Here is a tiny trained network, its code and every weight. The questions are about switching its units off for an input and a target symbol, where a switched-off unit gives its printed mean instead of its output.

import numpy as np


def w(rows, s, z=0):
    codes = np.array(rows[::2]) - 128.0
    scale = np.full(codes.shape[1], s)
    scale[-1] = z or s
    return codes * scale


def f(y):
    return y / 2 * (1 + np.tanh(0.7978845608 * (y + 0.044715 * y**3)))


def softmax(a):
    e = np.exp(a - a.max(-1, keepdims=True))
    return e / e.sum(-1, keepdims=True)


def log_softmax(a):
    a = a - a.max(-1, keepdims=True)
    return a - np.log(np.exp(a).sum(-1, keepdims=True))


def net(x, mask):
    ids = ['ΛΨαδζηθξτφ'.index(c) for c in x.split()]
    T = len(ids)
    res = E[ids] + P[:T]
    u = 0
    for l in range(2):
        r = res
        for j in range(2):
            rows = slice(2 * j, 2 * j + 2)
            q, k, v = (r @ M[l][rows].T for M in (Q, K, V))
            z = softmax(np.where(np.tri(T) > 0, q @ k.T / 2**0.5, -1e9)) @ v
            o = O[l][rows]
            res = res + np.where(mask[u + j], z, o[:, -1]) @ o[:, :-1]
        u += 2
        y = f(res @ A[l][:, :-1].T + A[l][:, -1])
        res = res + np.where(mask[u : u + 16], y, B[l][:, -1]) @ B[l][:, :-1]
        u += 16
    return log_softmax(res[-1] @ U[:, :-1].T + U[:, -1])


Q, K, V, O, A, B = {}, {}, {}, {}, {}, {}
E = w([
[134,152,157,160,16,177,165,175],'Λ',
[128,164,140,142,61,97,171,112],'Ψ',
[209,104,38,107,24,185,171,140],'α',
[157,214,188,72,107,101,81,81],'δ',
[147,97,124,25,42,233,115,143],'ζ',
[207,35,147,169,182,83,99,174],'η',
[56,156,149,153,205,140,226,158],'θ',
[178,66,69,77,177,50,165,116],'ξ',
[8,75,145,203,41,196,98,66],'τ',
[109,123,242,138,169,128,160,33],'φ',
],0.016)
P = w([
[98,221,160,48,119,74,230,3],'0',
[90,178,130,130,84,147,79,161],'1',
[105,171,139,101,72,153,92,139],'2',
[110,163,116,98,100,150,91,117],'3',
[112,168,128,106,126,146,100,103],'4',
[112,152,126,90,110,149,122,77],'5',
[106,157,139,101,131,156,137,74],'6',
[121,132,148,74,94,168,148,54],'7',
[104,128,139,98,161,164,142,46],'8',
[127,123,132,97,158,190,153,44],'9',
[128,155,159,146,169,204,141,68],'10',
[87,127,172,74,144,162,154,41],'11',
],0.0069)
Q[0] = w([
[115,138,188,114,203,145,201,99],'L0H0',
[129,51,73,128,206,5,89,203],'L0H0',
[165,171,22,199,228,141,82,180],'L0H1',
[62,255,91,48,84,210,138,134],'L0H1',
],0.0069)
K[0] = w([
[165,143,136,150,104,124,120,29],'L0H0',
[87,169,159,110,47,32,126,254],'L0H0',
[113,127,118,175,53,64,91,172],'L0H1',
[109,102,153,159,104,156,124,69],'L0H1',
],0.0081)
V[0] = w([
[162,109,156,19,39,187,59,89],'L0H0',
[166,193,79,224,70,141,143,36],'L0H0',
[253,166,165,19,222,168,170,102],'L0H1',
[240,196,188,116,188,129,174,139],'L0H1',
],0.0059)
O[0] = w([
[135,208,69,125,56,194,91,136,255],'L0H0',
[202,152,83,130,93,48,192,79,186],'L0H0',
[156,202,158,144,255,160,67,147,121],'L0H1',
[165,136,100,185,192,128,187,168,110],'L0H1',
],0.0084,0.0048)
A[0] = w([
[255,142,89,90,134,137,148,147,51],'L0N0',
[195,82,140,133,113,239,144,99,203],'L0N1',
[130,153,121,147,133,168,210,161,94],'L0N2',
[143,104,142,83,127,156,12,120,61],'L0N3',
[97,132,131,124,88,144,162,84,87],'L0N4',
[51,125,91,85,109,159,186,111,64],'L0N5',
[165,193,154,142,113,67,42,123,119],'L0N6',
[108,158,168,87,136,183,170,125,123],'L0N7',
[147,143,99,150,164,143,170,162,180],'L0N8',
[135,59,77,119,90,144,61,136,51],'L0N9',
[108,133,87,100,102,125,105,164,63],'L0N10',
[192,66,79,168,135,47,72,102,60],'L0N11',
[151,176,100,98,174,74,173,138,176],'L0N12',
[135,55,121,163,169,59,135,123,97],'L0N13',
[138,191,207,142,121,107,98,155,64],'L0N14',
[127,88,123,124,152,154,117,75,253],'L0N15',
],0.0091,0.0033)
B[0] = w([
[110,169,159,149,199,114,119,63,169],'L0N0',
[69,170,166,136,187,42,117,99,254],'L0N1',
[186,143,186,110,118,106,180,158,191],'L0N2',
[165,41,131,176,45,152,206,141,160],'L0N3',
[150,180,192,98,153,166,190,117,212],'L0N4',
[108,148,188,132,147,218,100,146,211],'L0N5',
[176,140,140,62,133,219,136,142,140],'L0N6',
[175,171,175,231,98,107,99,183,207],'L0N7',
[143,121,219,80,111,59,86,156,152],'L0N8',
[86,200,146,185,233,119,186,170,163],'L0N9',
[114,180,88,219,160,195,191,164,151],'L0N10',
[153,117,83,143,97,254,63,119,138],'L0N11',
[178,58,125,51,11,84,60,57,159],'L0N12',
[127,188,126,162,97,151,47,80,133],'L0N13',
[206,115,56,137,220,113,173,158,144],'L0N14',
[199,141,199,154,172,152,94,108,151],'L0N15',
],0.0062,0.0085)
Q[1] = w([
[119,79,34,178,241,130,190,94],'L1H0',
[49,96,41,143,118,118,109,198],'L1H0',
[156,175,244,185,119,119,123,3],'L1H1',
[145,131,106,210,153,111,98,40],'L1H1',
],0.0058)
K[1] = w([
[158,74,87,123,145,185,203,166],'L1H0',
[139,92,65,158,70,186,144,233],'L1H0',
[209,136,162,169,56,84,217,1],'L1H1',
[217,148,94,149,126,145,248,148],'L1H1',
],0.0054)
V[1] = w([
[68,109,239,123,179,47,102,123],'L1H0',
[137,165,158,2,94,49,168,49],'L1H0',
[67,139,170,56,104,168,134,229],'L1H1',
[175,160,144,149,82,20,206,177],'L1H1',
],0.0079)
O[1] = w([
[75,178,35,126,208,159,216,85,152],'L1H0',
[33,200,76,172,31,59,52,238,250],'L1H0',
[74,122,221,105,253,121,223,214,137],'L1H1',
[184,49,49,45,171,163,237,226,242],'L1H1',
],0.0059,0.013)
A[1] = w([
[168,54,81,82,105,10,114,75,137],'L1N0',
[122,170,89,214,133,89,117,118,42],'L1N1',
[170,95,237,109,46,118,86,116,177],'L1N2',
[144,70,194,95,144,67,23,127,161],'L1N3',
[167,160,112,112,129,2,166,152,117],'L1N4',
[76,196,198,162,145,94,124,189,226],'L1N5',
[109,83,108,152,152,155,93,97,198],'L1N6',
[84,144,91,177,144,68,109,103,51],'L1N7',
[140,111,131,83,199,130,108,114,168],'L1N8',
[127,140,158,175,115,110,41,145,166],'L1N9',
[97,64,164,178,82,119,153,133,253],'L1N10',
[102,109,62,130,104,128,90,54,58],'L1N11',
[240,157,108,141,126,119,112,137,75],'L1N12',
[170,112,120,141,63,116,56,123,122],'L1N13',
[173,140,177,142,124,159,106,89,97],'L1N14',
[139,88,104,150,59,144,171,105,210],'L1N15',
],0.0076,0.0047)
B[1] = w([
[83,79,145,241,134,200,103,170,140],'L1N0',
[177,138,148,56,174,164,151,113,142],'L1N1',
[164,108,85,184,195,70,119,118,157],'L1N2',
[129,82,206,114,82,185,99,121,133],'L1N3',
[110,81,126,137,106,54,134,176,178],'L1N4',
[144,55,117,63,212,135,92,91,252],'L1N5',
[82,199,67,110,112,99,212,77,127],'L1N6',
[148,181,173,123,170,228,110,211,131],'L1N7',
[84,66,137,169,121,165,112,65,130],'L1N8',
[144,35,83,136,143,211,105,155,150],'L1N9',
[162,7,134,84,148,107,124,30,164],'L1N10',
[95,222,46,116,103,140,81,139,133],'L1N11',
[107,146,163,66,165,58,182,111,146],'L1N12',
[108,130,136,104,182,107,173,26,148],'L1N13',
[87,233,224,140,19,128,130,177,133],'L1N14',
[148,42,151,189,101,146,254,120,159],'L1N15',
],0.0061,0.016)
U = w([
[159,94,136,94,167,134,172,159,234],'Λ',
[119,139,135,178,66,110,165,155,40],'Ψ',
[133,106,83,179,85,101,100,91,130],'α',
[179,86,86,155,171,115,73,88,179],'δ',
[215,149,168,233,196,98,147,61,203],'ζ',
[105,132,133,152,86,166,196,2,157],'η',
[88,216,72,219,205,77,191,94,134],'θ',
[92,214,142,107,124,210,82,194,26],'ξ',
[77,122,171,43,180,53,103,120,73],'τ',
[182,215,99,98,107,93,150,87,1],'φ',
],0.0057,0.0038)

Each question gives the input, a string of symbols that net reads in full, and the target symbol t.
The units are the heads (2 rows each of Q, K, V and O) and the neurons (one row each of A and B). Each row of codes is followed by its name. A weight is (code - 128) times the scale printed after its matrix; where a second scale follows, it is the last column's (O, A, B and U).
mask holds one flag per unit, layer by layer, with each layer's heads first. A switched-off unit (its flag False) gives its mean, the last column of its rows in O or B, instead of its output. The means were averaged over made-up inputs and are rounded, as every weight is.
A unit's drop is (log p(t) with every unit on - log p(t) with that unit switched off) / (log p(t) with every unit on - log p(t) with every unit switched off).
The circuit of an input: a set's keep is (log p(t) with only the set's units on - log p(t) with every unit switched off) / (log p(t) with every unit on - log p(t) with every unit switched off). Starting from the 12 units with the biggest drops (on a tie, the unit counted first), units are removed one at a time, each time the one whose removal leaves the highest keep (on an exact tie, the one counted first), for as long as the keep stays at least 0.8.
units of the circuit, in order: the units of the circuit, biggest drop first
top k neurons: the k neurons with the biggest drops, biggest first
k most important neurons of layer l: the k neurons of layer l with the biggest drops, biggest first
which heads matter: for each layer, one digit per head in row order, 1 if its drop is at least 0.15 and else 0, layers parted by /
input θ Λ Λ θ Λ ζ Λ ζ Λ Λ ζ Λ, target ξ: units of the circuit, in order -> L0H0
input θ τ Λ Λ, target η: units of the circuit, in order -> L0H1; L1H0
input τ δ Λ Λ θ Λ, target τ: 2 most important neurons of layer 1 -> L1N5; L1N10
input δ ζ ζ Λ θ δ ξ Λ Λ Λ ζ, target δ: 2 most important neurons of layer 0 -> L0N12; L0N3
input Λ θ θ δ η τ, target Λ: units of the circuit, in order -> L1H1; L0H0
input α Λ Ψ θ Λ η θ φ δ, target φ: 2 most important neurons of layer 0 -> L0N6; L0N0
input θ α Λ Λ Λ Ψ θ φ Λ Λ, target θ: units of the circuit, in order -> L1H0; L0H0; L0N12
input Ψ τ τ, target η: units of the circuit, in order -> L0H1; L1N15
input θ θ ζ, target θ: units of the circuit, in order -> L1H0; L0H0; L0N8; L0H1
input θ δ θ Λ θ Ψ Λ α Λ δ, target θ: units of the circuit, in order -> L0H0; L1H0
input Λ Λ Ψ, target Ψ: which heads matter -> 11 / 01
input θ Λ α Λ, target θ: units of the circuit, in order -> L1H0; L0H0
input θ ζ θ Ψ Λ θ τ, target θ: top 3 neurons -> L0N8; L0N12; L0N15
input τ δ Ψ θ, target τ: units of the circuit, in order -> L1H1; L0H1; L1N5; L0N5
input Λ Λ ζ, target ξ: top neuron -> L0N9
input η τ ζ, target η: which heads matter -> 01 / 10
input Λ θ ζ Λ τ α Λ Λ Λ ζ, target ξ: 2 most important neurons of layer 0 -> L0N5; L0N9
input α Λ ζ ζ ξ, target α: top 4 neurons -> L0N12; L0N0; L1N5; L1N0
input τ Λ ζ θ Λ Λ, target τ: units of the circuit, in order -> L1H1; L0H1; L1N5; L0N5
input ξ θ η ζ Λ δ α, target ξ: which heads matter -> 01 / 11
input ξ α ζ δ, target ξ: units of the circuit, in order -> L1H0; L0N6
input ξ θ η Λ θ ζ ζ δ, target ξ: top 2 neurons -> L0N8; L0N12
input ζ Λ τ Λ ζ ζ ζ Λ δ θ, target ζ: which heads matter -> 10 / 11
input Ψ Ψ Ψ ζ ζ θ η τ τ δ δ, target φ: which heads matter -> 10 / 00
input δ ζ ξ θ η Λ Ψ Λ, target δ: which heads matter -> 10 / 11
input ζ Λ τ, target ζ: top 2 neurons -> L1N2; L0N3
input Ψ θ Λ ζ φ Λ η φ α, target θ: which heads matter -> 00 / 10
input δ α Λ ξ θ θ, target δ: 2 most important neurons of layer 0 -> L0N12; L0N1
input ζ δ Λ Λ Ψ, target ζ: top 3 neurons -> L1N2; L0N1; L0N10
